Below are the code and all the weights of a small trained network. Each question names an input and a class and asks about switching units off, where a switched-off unit gives its printed mean instead of its output.

import numpy as np


def w(rows, s, z=0):
    codes = np.array(rows[::2]) - 128.0
    scale = np.full(codes.shape[1], s)
    scale[-1] = z or s
    return codes * scale


def norm(h):
    return h / np.sqrt((h * h).mean(-1, keepdims=True) + 1e-5)


def f(y):
    return y / 2 * (1 + np.tanh(0.7978845608 * (y + 0.044715 * y**3)))


def log_softmax(a):
    a = a - a.max(-1, keepdims=True)
    return a - np.log(np.exp(a).sum(-1, keepdims=True))


def net(x, mask):
    res = np.array(x, float).reshape(1, 3) / 4 @ E
    u = 0
    for l in range(3):
        y = f(norm(res) @ A[l][:, :-1].T + A[l][:, -1])
        res = res + np.where(mask[u : u + 4], y, B[l][:, -1]) @ B[l][:, :-1]
        u += 4
    return log_softmax(norm(res)[-1] @ U[:, :-1].T + U[:, -1])


A, B = {}, {}
E = w([
[173,171,116,106,143],'x0',
[144,143,237,191,190],'x1',
[66,254,123,116,128],'x2',
],0.0086)
A[0] = w([
[26,54,161,115,102,67],'0.n0',
[252,176,131,65,120,79],'0.n1',
[60,106,84,81,140,209],'0.n2',
[78,168,128,126,106,3],'0.n3',
],0.013,0.0039)
B[0] = w([
[135,126,55,209,173,196],'0.n0',
[118,104,58,227,128,223],'0.n1',
[147,137,130,149,61,253],'0.n2',
[136,102,86,76,247,166],'0.n3',
],0.016,0.0049)
A[1] = w([
[31,224,72,14,125,68],'1.n0',
[173,67,71,171,182,254],'1.n1',
[136,89,160,3,148,57],'1.n2',
[142,14,121,127,124,73],'1.n3',
],0.0077,0.0042)
B[1] = w([
[135,99,193,124,190,170],'1.n0',
[151,164,127,128,114,255],'1.n1',
[168,83,123,202,254,117],'1.n2',
[94,124,100,52,152,152],'1.n3',
],0.028,0.0082)
A[2] = w([
[92,150,228,136,7,253],'2.n0',
[70,142,123,138,127,81],'2.n1',
[185,100,109,106,85,54],'2.n2',
[54,79,56,238,191,126],'2.n3',
],0.018,0.0047)
B[2] = w([
[166,98,144,103,60,253],'2.n0',
[168,97,2,82,241,120],'2.n1',
[109,148,197,125,200,205],'2.n2',
[152,194,116,184,152,225],'2.n3',
],0.024,0.0071)
U = w([
[171,230,66,236,161,145],'0',
[97,127,226,36,238,188],'1',
[210,105,167,94,31,202],'2',
[168,176,142,172,94,154],'3',
[63,39,51,133,129,30],'4',
[94,45,27,102,138,3],'5',
[4,95,73,125,147,19],'6',
],0.012,0.0068)

Each question gives the input, the list of numbers given to net, and the class t.
The units are the neurons (one row each of A and B). Each row of codes is followed by its name. A weight is (code - 128) times the scale printed after its matrix; where a second scale follows, it is the last column's (A, B and U).
mask holds one flag per neuron, layer by layer. A switched-off neuron (its flag False) gives its mean, the last column of its row in B, instead of its output. The means were averaged over made-up inputs and are rounded, as every weight is.
A unit's drop is (log p(t) with every unit on - log p(t) with that unit switched off) / (log p(t) with every unit on - log p(t) with every unit switched off).
The circuit of an input: a set's keep is (log p(t) with only the set's units on - log p(t) with every unit switched off) / (log p(t) with every unit on - log p(t) with every unit switched off). Starting from all 12 units, units are removed one at a time, each time the one whose removal leaves the highest keep (on an exact tie, the one counted first), for as long as the keep stays at least 0.8.
circuit, biggest first: the units of the circuit, biggest drop first
unit that matters most: the unit with the biggest drop
top k neurons: the k neurons with the biggest drops, biggest first
k most important neurons of layer l: the k neurons of layer l with the biggest drops, biggest first
drop when u is switched off: that unit's drop, to one decimal
input [0,-5,-6], class 1: unit that matters most	2.n2
input [-4,-6,1], class 2: top 4 neurons	0.n2; 0.n1; 2.n0; 2.n3
input [-6,7,-7], class 1: top 3 neurons	0.n1; 1.n3; 1.n1
input [7,-3,-7], class 0: top 3 neurons	0.n1; 2.n0; 1.n0
input [-7,7,-5], class 0: top 3 neurons	0.n0; 0.n2; 1.n3
input [-6,2,8], class 1: top 2 neurons	0.n1; 1.n0
input [4,7,4], class 2: top 2 neurons	0.n0; 2.n0
input [1,-6,-7], class 1: top 2 neurons	2.n2; 1.n3
input [-7,-8,8], class 1: top 3 neurons	0.n3; 0.n1; 1.n0
input [-6,5,8], class 1: top 2 neurons	0.n1; 0.n3
input [1,5,-5], class 1: top 2 neurons	0.n2; 1.n3
input [-5,8,-6], class 2: 2 most important neurons of layer 0	0.n1; 0.n3
input [-8,-4,-4], class 0: drop when 0.n0 is switched off	3.0
input [8,-6,-5], class 0: circuit, biggest first	2.n0
input [-7,4,-4], class 0: drop when 0.n0 is switched off	5.3
input [-8,-8,-3], class 0: drop when 0.n0 is switched off	2.9
input [-3,-4,3], class 2: 2 most important neurons of layer 0	0.n2; 0.n1
